Below are the code and all the weights of a small trained network. Each question names an input and a target symbol and asks about switching units off, where a switched-off unit gives its printed mean instead of its output.

import numpy as np


def w(rows, s, z=0):
    codes = np.array(rows[::2]) - 128.0
    scale = np.full(codes.shape[1], s)
    scale[-1] = z or s
    return codes * scale


def norm(h):
    return h / np.sqrt((h * h).mean(-1, keepdims=True) + 1e-5)


def f(y):
    return np.maximum(y, 0)


def softmax(a):
    e = np.exp(a - a.max(-1, keepdims=True))
    return e / e.sum(-1, keepdims=True)


def log_softmax(a):
    a = a - a.max(-1, keepdims=True)
    return a - np.log(np.exp(a).sum(-1, keepdims=True))


def net(x, mask):
    ids = ['αβγζηπψ'.index(c) for c in x.split()]
    T = len(ids)
    res = E[ids] + P[:T]
    u = 0
    for l in range(2):
        r = norm(res)
        for j in range(2):
            rows = slice(2 * j, 2 * j + 2)
            q, k, v = (r @ M[l][rows].T for M in (Q, K, V))
            z = softmax(np.where(np.tri(T) > 0, q @ k.T / 2**0.5, -1e9)) @ v
            o = O[l][rows]
            res = res + np.where(mask[u + j], z, o[:, -1]) @ o[:, :-1]
        u += 2
        y = f(norm(res) @ A[l][:, :-1].T + A[l][:, -1])
        res = res + np.where(mask[u : u + 4], y, B[l][:, -1]) @ B[l][:, :-1]
        u += 4
    return log_softmax(norm(res)[-1] @ U[:, :-1].T + U[:, -1])


Q, K, V, O, A, B = {}, {}, {}, {}, {}, {}
E = w([
[134,254,201,148,68],'α',
[100,167,149,196,144],'β',
[105,83,153,162,174],'γ',
[112,173,168,186,177],'ζ',
[184,80,185,143,191],'η',
[71,129,160,212,99],'π',
[178,186,42,93,193],'ψ',
],0.0099)
P = w([
[163,71,79,248,154],'0',
[146,105,98,189,152],'1',
[131,114,107,150,140],'2',
[115,103,131,107,150],'3',
[113,101,137,69,143],'4',
[113,90,146,36,155],'5',
[120,69,150,3,157],'6',
],0.0045)
Q[0] = w([
[99,161,211,164,231],'0.h0',
[37,112,191,156,146],'0.h0',
[128,113,181,209,214],'0.h1',
[155,124,93,118,7],'0.h1',
],0.019)
K[0] = w([
[158,148,139,2,76],'0.h0',
[115,165,251,123,83],'0.h0',
[60,143,84,59,81],'0.h1',
[132,98,54,216,187],'0.h1',
],0.014)
V[0] = w([
[254,146,154,165,26],'0.h0',
[86,39,20,166,98],'0.h0',
[149,96,46,197,34],'0.h1',
[96,49,239,196,7],'0.h1',
],0.0076)
O[0] = w([
[190,214,116,81,79,158],'0.h0',
[99,89,62,63,115,1],'0.h0',
[62,135,131,88,191,86],'0.h1',
[88,128,255,88,148,181],'0.h1',
],0.0068,0.0043)
A[0] = w([
[151,254,140,121,92,162],'0.n0',
[194,62,144,182,213,104],'0.n1',
[109,207,143,77,64,2],'0.n2',
[205,168,178,173,128,196],'0.n3',
],0.009,0.0019)
B[0] = w([
[69,142,151,63,76,194],'0.n0',
[60,137,99,108,66,249],'0.n1',
[245,100,78,177,45,150],'0.n2',
[70,97,92,98,107,255],'0.n3',
],0.011,0.0078)
Q[1] = w([
[70,76,59,106,196],'1.h0',
[149,154,112,123,233],'1.h0',
[175,176,160,251,105],'1.h1',
[215,138,178,102,176],'1.h1',
],0.015)
K[1] = w([
[226,245,116,59,101],'1.h0',
[197,213,182,185,194],'1.h0',
[9,33,108,188,212],'1.h1',
[145,194,179,121,229],'1.h1',
],0.012)
V[1] = w([
[110,59,119,165,164],'1.h0',
[170,118,204,216,81],'1.h0',
[92,254,123,150,124],'1.h1',
[149,171,170,148,63],'1.h1',
],0.013)
O[1] = w([
[157,45,187,110,66,162],'1.h0',
[2,87,211,89,60,1],'1.h0',
[237,119,162,224,43,171],'1.h1',
[168,88,176,117,29,145],'1.h1',
],0.0069,0.0076)
A[1] = w([
[149,119,240,103,207,31],'1.n0',
[234,96,144,115,71,255],'1.n1',
[145,109,56,82,108,134],'1.n2',
[107,161,84,1,41,147],'1.n3',
],0.013,0.00068)
B[1] = w([
[160,230,193,203,178,163],'1.n0',
[172,53,141,6,178,206],'1.n1',
[150,158,199,144,165,189],'1.n2',
[165,255,118,37,27,255],'1.n3',
],0.0098,0.0099)
U = w([
[5,47,87,63,192,212],'α',
[105,185,254,165,213,124],'β',
[179,74,151,82,132,1],'γ',
[69,70,78,229,31,107],'ζ',
[94,233,89,39,58,155],'η',
[206,22,156,160,107,32],'π',
[226,154,7,157,220,159],'ψ',
],0.0064,0.0016)

Each question gives the input, a string of symbols that net reads in full, and the target symbol t.
The units are the heads (2 rows each of Q, K, V and O) and the neurons (one row each of A and B). Each row of codes is followed by its name. A weight is (code - 128) times the scale printed after its matrix; where a second scale follows, it is the last column's (O, A, B and U).
mask holds one flag per unit, layer by layer, with each layer's heads first. A switched-off unit (its flag False) gives its mean, the last column of its rows in O or B, instead of its output. The means were averaged over made-up inputs and are rounded, as every weight is.
A unit's drop is (log p(t) with every unit on - log p(t) with that unit switched off) / (log p(t) with every unit on - log p(t) with every unit switched off).
The circuit of an input: a set's keep is (log p(t) with only the set's units on - log p(t) with every unit switched off) / (log p(t) with every unit on - log p(t) with every unit switched off). Starting from all 12 units, units are removed one at a time, each time the one whose removal leaves the highest keep (on an exact tie, the one counted first), for as long as the keep stays at least 0.8.
circuit, biggest first: the units of the circuit, biggest drop first
top k neurons: the k neurons with the biggest drops, biggest first
top k neurons in layer l: the k neurons of layer l with the biggest drops, biggest first
which heads matter: for each layer, one digit per head in row order, 1 if its drop is at least 0.15 and else 0, layers parted by /
drop of u: that unit's drop, to one decimal
input β ψ ζ η γ π, target β: which heads matter => 01 / 00
input γ β η ζ ψ, target ψ: circuit, biggest first => (0.h0 0.n3 1.h0)
input γ γ ζ γ β, target ζ: circuit, biggest first => (0.h0 1.n1 1.n3)
input ζ η γ β γ, target α: circuit, biggest first => (0.h0 1.n3 0.n0)
input γ η η η ζ γ ζ, target ζ: which heads matter => 11 / 00
input β ζ π η, target β: circuit, biggest first => (0.h1 1.n0)
input π β β, target β: circuit, biggest first => (0.h1 0.n1 1.n3)
input π γ γ γ, target α: circuit, biggest first => (0.h0 1.n3)
input ζ β γ, target ζ: which heads matter => 00 / 00
input η ζ γ ζ β β, target ζ: top 2 neurons => (0.n1 1.n3)
input γ β γ β β, target α: which heads matter => 10 / 01
input π η β γ ψ ζ γ, target ψ: which heads matter => 00 / 10
input β ζ γ ζ, target ζ: top neuron in layer 0 => (0.n0)
input γ ψ β ζ, target ψ: which heads matter => 00 / 00
input ζ β ψ η γ, target ψ: which heads matter => 00 / 00
input η π π ζ γ, target β: top 2 neurons => (1.n0 0.n3)
input ζ ψ β β, target ψ: top neuron in layer 1 => (1.n3)
input γ ζ π η η, target β: top 2 neurons in layer 1 => (1.n0 1.n3)
input β γ β, target α: top 3 neurons => (1.n3 0.n1 0.n0)
input η γ π ζ, target β: drop of 0.h1 => 0.8
input β ψ ψ η, target ψ: drop of 1.h0 => 0.0
input π η γ, target β: drop of 0.h1 => 1.1
